Moves between objects:
TH j PQ
TH m CT
TH h ZP
NT j DH
NT m GG
NT h CP
NT l RH
DD m PB
DD h TT
DD l BM
TT m CZ
TT h DD
TT l TR
TM j FB
TM m CD
TM h SC
TM l DQ
GN j NR
GN m DQ
GN h CT
NR j BM
NR m TM
NR h LZ
NR l GN
DQ j TM
DQ m PP
DQ h QL
MF m GF
MF h NS
MF l RP
RL j CR
RL m DH
RL h DP
RL l QR
CT j LZ
CT m QL
CT h GN
FL m TT
FL h GF
FL l BT
LZ j TR
LZ m SC
LZ h NR
LZ l CT
QL j SC
QL m SF
QL h DQ
TQ j GF
TQ m BM
TQ h BT
TQ l ML
BT j FL
BT m TR
BT h TQ
BT l PQ
ML j TQ
ML m NR
ML h PQ
ML l ZP
CP j HT
CP m FZ
CP h NT
CP l DC
CD j DP
CD m CP
CD h QR
CD l PP
DC j CP
DC m BS
DC h RH
QF j NS
QF m BT
QF h RP
QF l GG
SF j QR
SF m RH
SF h PP
ZP j ML
ZP m GN
ZP h TH
GG j QF
GG m PQ
GG h FZ
GG l RG
MT m MF
MT h GZ
MT l HT
CR m GZ
CR h MG
CR l RL
DP j MG
DP m HT
DP h RL
DP l CD
GZ m NS
GZ h MT
GZ l DH
RH j NT
RH m RG
RH h DC
RG j GG
RG m TH
RG h BS
PP j CD
PP m DC
PP h SF
DT j CZ
DT m RL
DT h FB
DT l SC
PQ j BT
PQ m LZ
PQ h ML
PQ l TH
MG m MT
MG h CR
MG l DP
BS j FZ
BS m ZP
BS h RG
FB j PB
FB m DP
FB h DT
FB l TM
TR j TT
TR m DT
TR h BM
TR l LZ
CZ m CR
CZ h PB
CZ l DT
QR j RL
QR m NT
QR h CD
QR l SF
PB m MG
PB h CZ
PB l FB
GF m DD
GF h FL
GF l TQ
SC j DT
SC m QR
SC h TM
SC l QL
NS m FL
NS h MF
NS l QF
FZ j RP
FZ m ML
FZ h GG
FZ l BS
HT j MT
HT m RP
HT h DH
HT l CP
BM j DD
BM m FB
BM h TR
BM l NR
RP j MF
RP m TQ
RP h QF
RP l FZ
DH j GZ
DH m QF
DH h HT
DH l NT

The rows follow the links: the fewer symbols apart two objects are, the more alike their rows tend to be.

Each row is also shifted at random along 4 hidden directions that mean nothing.

Rows with their objects:
[ 268 -285   68 -639  122 -499  359  441 -111  595  672  166  -96 -524 -434 -646  146  104   35  241  330  208 -755 -630 -538  -29 -314   43 -540   66 -509  338 -341 -205 -478 -799   -8  565  276]: GN
[-724 -215  -12  -53 -171 -662 -302    8  -97  384 -560 -565 -120 -223 -184  -20 -201  344   12   36 -511   -5  -80  254 -104 -191   65 -559  -64   90 -116  112  -94 -461 -304 -305  -60  161  578]: CP
[-863  -62  174 -246  292 -435  314   21  522 -363  279 -352 -274  -20  -58  -56  -33  313  -68  264  239  -52  605  -32  522 -104 -560   15  102 -162  -54 -405  188   40 -107  -19  365 -479 -460]: ZP
[ 726 -268   16   -5   88  323  -41 -488 -406  -88  -81  427 -214  199  230 -191  172 -433 -116  -17  404   83   69 -484 -210  260  147  127  161  -91  538  -96  242  379    6  206  -54  384 -340]: FL
[ 490 -185  -85   24  305  456 -167 -453   -4 -518  -40  177 -121  442  149  113 -185 -237 -446   41  622  -31  490   91  457  489 -263   26  409  110  391 -590   74  241  229  450 -120 -345 -190]: BT
[ 143  117 -216  409 -328  516  -68 -323 -332  263 -439  321  308  126   76 -183  269  -56 -393 -364 -208 -419 -101  352 -160 -131  337   20  422  130  343 -150  224 -112   95  -60  -62   21  615]: DH
[ 410   32 -204  421 -163  378 -259 -378 -353  176 -526  245  391  192  190  -23  226  -24 -178 -237 -205 -457  -62  288  -78   36  374  108  222  243  430   48  144   56  220   77  -95   65  454]: GZ
[ -42  751 -201  384 -400  412  151  215   28   31  114  102  217  148 -297   87  134  -45 -244 -379  -40   31 -160   35   79 -365  118  331  220  228 -280  -84   26 -332 -146  202 -365 -319  264]: QR
[ 509  227  154  285 -124 -606  298 -205  -38  131  -81   14  283  -79  228   22  448   40  516   14 -399 -172  -73 -159 -244 -396  738  302 -335   26   63  514  470   93   16   80  323  216 -316]: MG
[-206  197 -320  166 -401  654  -33  -29   25  -47 -429    4  -33  303 -189  106  -95  190 -452 -395 -176  -93  322  309  325 -131 -178 -270  630 -230   88 -443  187 -313   44   -9  -98 -448  389]: NT
[ 430  413 -235 -114 -298  347 -125  299  265   12  198 -150 -105  178 -614  139 -312   41 -417 -314   37  344   37  130  146  -77 -238 -101   85  177 -448 -309 -171 -421 -257  128 -492 -416  376]: SF
[-975  223 -163   -4  124  804  234  166 -157  -55  -13 -114  -40 -343 -253 -335  -97  124 -486 -337  149 -368   98  286  248 -220 -252  165  285  275    7 -329 -357  -63 -122 -143 -191 -258  249]: RG
[ 319 -513  153 -208  326 -609   77  186 -163  359  400  282  320 -413  126 -250   96   83  384  451  158 -242 -720 -186 -296  261  264  274 -787  462 -262  362 -167  274  135 -557  203  599  141]: BM
[-267  561 -268  240 -186  526  214  417  464  -55  516  147  138  177 -339 -109  253 -135 -296   61  272 -134 -360  260 -141 -210 -455  393   50  118 -281 -118 -260 -196  -90 -260 -135 -208  188]: QL
[-364   41 -117  128  -84  650  169  186  137 -206  469  831   -5  244   87  -25  -21  -46  -88 -150  619  152   19 -471  244  111 -366  393  270 -478 -353 -178 -120  132  311  -25  105 -231 -332]: LZ
[1030  113  284   70  -63 -490  443 -381  247 -313 -125   86   24  185  313 -118  678  184  192   34 -396 -499  639  151  303 -358  321   77   27 -487  466  204  992  179  227 -114  886 -104 -721]: MT
[ 130  -67  156  -53   78 -539 -520  278  339  -89 -107 -407  -62  260  230  668 -302 -133  641  530 -321  426   50  170 -243  407  -96 -337 -328 -133 -238  314  -98   82  178  194   44   84 -170]: FB
[ 501 -519  219  -95  311 -503 -341  -71   10 -170  -94  255    4   58  498  507 -371  -50  444  254  -30  201  227 -212  120  528  167 -270 -224 -285  -93  182  163  283  418  214  188  156 -425]: DD
[-593  132 -305 -102 -538  347   89  192 -454  656    5  133   23 -263 -380 -603  258   97 -466 -416  -60   47 -521 -195 -535 -415 -100  -28  173  101  -65    6 -340 -559 -492 -479 -331  384  770]: RH

Start, symbols taken left to right, then the object you end at.
Answers are names.
[ 164  -67 -214 -230  -54  772  320   61 -596  208  -12   12 -199 -351 -275 -708  137 -127 -483 -405   84  -50 -152 -213 -253 -126  -60   47  166  -21  377 -155 -391   94 -381 -296 -185  367  269]
m j j l: BT
[-120 -109  107   33 -182 -638   -8 -309   38   85 -540 -269  135    0  222  180  145  267  228   -3 -637 -152  386  197  154 -294  233 -343  130 -340  203  173  628  -95   19 -137  419    6  -72]
m j l j: MF
[-248  -34   15 -277 -303 -440  175  142  229  145  -53 -479 -444  -74 -274 -180  -20  407  -41  -42 -385  320  304  -88   66 -259 -246 -600  144 -470 -112   -8  216 -405 -389 -354  204 -128  -13]
m j l: BS
[   7 -772  200 -483  598 -771 -554 -368 -258  166 -229 -392  -63 -186   45  -66 -496   48   44  461  228    8 -234  287  -94  614   64 -357 -513  810  176 -238 -447  178 -172   93 -417  397  430]
j m m l: FB
[ 662 -482  269 -208  498 -516 -156 -517   34 -249 -167 -120  -63   36  349  103 -141  -47  165  361  142    4  417   99  193  498  122 -172 -222  125  386 -139  247  414  176  166  171   49 -347]
l m: BM
[-141  700 -182  401 -198  742   63  375  553 -400  328  215  130  500  -47  269  188 -170  -96   62  241 -177  -24  293  116  -88 -454  383  252 -179 -151  -15  -89  -98  264  141   -5 -494 -131]
h j l m: CD
[ 134  123  172 -137  -87 -705  -33  262  166  304   63 -582   54 -169 -349   94 -145  193  165  -21 -408  247 -276  122 -104 -194  208 -183 -452  380 -427  237 -115 -332 -338   25 -268  -41  317]
h l: SF
[-111 -263 -147 -129 -106  812  -57 -209 -890  247 -481  191 -224 -296  103 -279  -82 -285  -93 -386  -57  307  -18 -536 -446   82  223 -149  336 -280  429   37 -275  185 -188  136 -310  613  -40]
m j: FL
[-337 -125  223  327  329 -185  370 -316 -367   30 -234 -136  295 -501  364 -368  507   99  296  -35 -324 -748  -21  105   48 -280  595  356 -270  289  532  320  183  499   95 -137  564  329 -239]
l j h: NS
[ 156  -95   63  193  148 -455 -516   52   56   24 -186 -241  199  234  338  536  -84 -220  531  392 -278  -36 -159  301 -199  222  269 -102 -451  240   -7  298  -17  127  318  247  -55  199   -5]
m l m: HT
[ 371  262  -24  467 -211  419  -25  -42  -44  -96   24  519  217  312  336  197  473 -527  316   83   34    5 -177 -212 -432  -99  181  367  183 -277  186  326  191  228  245  263   97  280 -325]
m l m: DH
[1132  620 -131  347 -459  450  212  -47  192 -135   22  336   10  401   -7  181  277 -275  -55 -432 -129  268  399 -263   48 -243  267  317  325 -511    3   63  496  -91  -49  469   36 -298 -383]
j l j h: MG
[1062  266  190   15  -12 -626   24   32  210   40  -23 -380   95  -65 -129  144   42  183  333  -17 -487   71   11   86    8 -289  452   21 -436  217 -221  212  323  -50 -144  110   21 -160 -137]
m j h l: DH
[ 771  409 -236  279    7  637 -324  208  141 -226   32  244  312  515   80  375  137 -415  -34  176   77 -135 -415  397 -128  243 -171  298  -40  224   38   15 -205   21  253  198 -156  -76  251]
l l j: SC
[-815  482  140  101 -214 -516  400  300  436   79  276 -356    5  -76 -300   70   94  397  148   28 -215   34  -14  162  128 -538    1  151 -151  124 -420   24   22 -328 -229   -8  149 -415  -47]
m m h: RG
[ 591  240   72 -300   17 -495   51  527  485   14  478 -328   -1   11 -281  -15  219   15  291  614  -64   42 -325  118 -393   -2 -275   32 -579   54 -249  381  -62 -164 -220 -449   79   71 -124]
m j j h: CR
[-709 -264  296 -237  204 -622  396 -190  350 -202  290 -113 -360 -203  183 -313  133   81  164  275  326  -31  329 -401  114 -209 -243  -48    4 -345  164  -27  242   83 -252  -62  411  -41 -753]
j l l: ZP
[  -7  -37  -89  305   97  523   40   81  107 -280  267  765  288  281  247  119  -13 -109  -88 -122  479 -166  -55  -53  405  372  -16  369  218  -21  -94 -198  -92  316  517  196  137 -219 -101]
m j: CZ
[-565  212   25 -207  -43 -408  -42  453  440  107  348 -396  -63  -68 -226  123  -87  122  194  392  -73  146 -369  250 -206  -77 -423 -104 -297   45 -445  168 -342 -247 -273 -197  -57  -80  173]
m j j: DP
